Here is a tiny trained network, its code and every weight. The questions are about switching its units off for an input and a target symbol, where a switched-off unit gives its printed mean instead of its output.

import numpy as np


def w(rows, s, z=0):
    codes = np.array(rows[::2]) - 128.0
    scale = np.full(codes.shape[1], s)
    scale[-1] = z or s
    return codes * scale


def f(y):
    return y / 2 * (1 + np.tanh(0.7978845608 * (y + 0.044715 * y**3)))


def softmax(a):
    e = np.exp(a - a.max(-1, keepdims=True))
    return e / e.sum(-1, keepdims=True)


def log_softmax(a):
    a = a - a.max(-1, keepdims=True)
    return a - np.log(np.exp(a).sum(-1, keepdims=True))


def net(x, mask):
    ids = ['αβγδεζηθλμξπστφψ'.index(c) for c in x.split()]
    T = len(ids)
    res = E[ids] + P[:T]
    r = res
    for j in range(2):
        rows = slice(4 * j, 4 * j + 4)
        q, k, v = (r @ M[0][rows].T for M in (Q, K, V))
        z = softmax(np.where(np.tri(T) > 0, q @ k.T / 4**0.5, -1e9)) @ v
        o = O[0][rows]
        res = res + np.where(mask[j], z, o[:, -1]) @ o[:, :-1]
    y = f(res @ A[0][:, :-1].T + A[0][:, -1])
    res = res + np.where(mask[2:6], y, B[0][:, -1]) @ B[0][:, :-1]
    return log_softmax(res[-1] @ U[:, :-1].T + U[:, -1])


Q, K, V, O, A, B = {}, {}, {}, {}, {}, {}
E = w([
[120,75,171],'α',
[118,178,242],'β',
[128,201,82],'γ',
[43,110,115],'δ',
[157,250,128],'ε',
[182,134,81],'ζ',
[186,152,73],'η',
[73,86,69],'θ',
[117,92,169],'λ',
[202,140,59],'μ',
[240,143,143],'ξ',
[181,140,186],'π',
[234,125,144],'σ',
[21,191,143],'τ',
[123,36,184],'φ',
[117,98,165],'ψ',
],0.013)
P = w([
[254,81,104],'0',
[124,121,151],'1',
[121,128,152],'2',
[121,131,152],'3',
[121,134,153],'4',
[121,130,152],'5',
[124,130,151],'6',
[125,138,148],'7',
[124,135,148],'8',
[127,137,144],'9',
[129,133,147],'10',
[129,127,144],'11',
[131,122,143],'12',
],0.0098)
Q[0] = w([
[149,70,136],'H1',
[69,144,88],'H1',
[70,194,203],'H1',
[132,41,251],'H1',
[157,158,234],'H2',
[151,36,96],'H2',
[197,109,175],'H2',
[169,196,130],'H2',
],0.015)
K[0] = w([
[150,72,138],'H1',
[72,152,51],'H1',
[47,178,179],'H1',
[100,31,240],'H1',
[250,170,153],'H2',
[150,49,123],'H2',
[204,108,180],'H2',
[86,163,185],'H2',
],0.015)
V[0] = w([
[125,128,78],'H1',
[105,134,112],'H1',
[251,101,166],'H1',
[138,127,175],'H1',
[149,82,194],'H2',
[125,161,100],'H2',
[58,80,185],'H2',
[137,154,155],'H2',
],0.012)
O[0] = w([
[63,153,157,86],'H1',
[109,116,145,97],'H1',
[162,254,35,255],'H1',
[189,103,104,173],'H1',
[167,68,57,190],'H2',
[98,153,164,108],'H2',
[191,203,34,64],'H2',
[104,132,109,147],'H2',
],0.011,0.0046)
A[0] = w([
[165,254,150,2],'N1',
[141,97,197,27],'N2',
[28,75,82,112],'N3',
[215,187,181,89],'N4',
],0.0092,0.0034)
B[0] = w([
[24,45,210,253],'N1',
[207,73,165,153],'N2',
[99,78,43,155],'N3',
[252,49,182,225],'N4',
],0.013,0.004)
U = w([
[220,143,203,128],'α',
[193,162,136,185],'β',
[114,128,240,48],'γ',
[151,149,92,132],'δ',
[120,116,160,127],'ε',
[148,136,91,119],'ζ',
[104,129,109,92],'η',
[80,157,1,169],'θ',
[171,168,36,173],'λ',
[69,49,131,63],'μ',
[151,163,108,153],'ξ',
[106,103,172,63],'π',
[113,86,134,58],'σ',
[117,112,121,65],'τ',
[73,211,164,254],'φ',
[69,75,36,181],'ψ',
],0.0092,0.0057)

Each question gives the input, a string of symbols that net reads in full, and the target symbol t.
The units are the heads (4 rows each of Q, K, V and O) and the neurons (one row each of A and B). Each row of codes is followed by its name. A weight is (code - 128) times the scale printed after its matrix; where a second scale follows, it is the last column's (O, A, B and U).
mask holds one flag per unit, heads first, then neurons. A switched-off unit (its flag False) gives its mean, the last column of its rows in O or B, instead of its output. The means were averaged over made-up inputs and are rounded, as every weight is.
A unit's drop is (log p(t) with every unit on - log p(t) with that unit switched off) / (log p(t) with every unit on - log p(t) with every unit switched off).
The circuit of an input: a set's keep is (log p(t) with only the set's units on - log p(t) with every unit switched off) / (log p(t) with every unit on - log p(t) with every unit switched off). Starting from all 6 units, units are removed one at a time, each time the one whose removal leaves the highest keep (on an exact tie, the one counted first), for as long as the keep stays at least 0.8.
units of the circuit, in order: the units of the circuit, biggest drop first
top k neurons: the k neurons with the biggest drops, biggest first
heads that matter: for each layer, one digit per head in row order, 1 if its drop is at least 0.15 and else 0, layers parted by /
drop of u: that unit's drop, to one decimal
input φ θ φ γ ζ γ λ ζ φ φ γ τ, target μ: heads that matter	10
input λ θ φ φ γ, target φ: units of the circuit, in order	(H2 N4 H1)
input φ θ γ φ τ β ψ, target λ: heads that matter	01
input η θ λ σ λ α τ π π θ μ δ β, target α: units of the circuit, in order	(H1 N1 N4)
input φ λ α, target λ: units of the circuit, in order	(H2 H1)
input φ ε φ φ β ζ, target λ: units of the circuit, in order	(H2)
input ζ γ β, target α: units of the circuit, in order	(H1 N4)
input φ φ σ ψ, target λ: heads that matter	11
input φ δ ζ φ λ, target λ: units of the circuit, in order	(H2 N1)
input ξ δ δ α, target μ: units of the circuit, in order	(H2 N3)
input ψ τ γ, target φ: units of the circuit, in order	(H2 H1 N4)
input ξ μ θ λ, target μ: heads that matter	11
input π β γ μ δ λ π η η θ, target θ: top 2 neurons	(N4 N1)
input δ δ ζ γ λ φ β ζ ε, target γ: top neuron	(N1)
input φ π α σ φ φ, target λ: drop of N1	0.2
input ψ θ γ δ λ τ τ, target μ: drop of N4	0.0
input ξ μ δ θ, target θ: drop of N1	0.1
input ψ τ π ζ φ μ ε, target γ: drop of H2	0.5
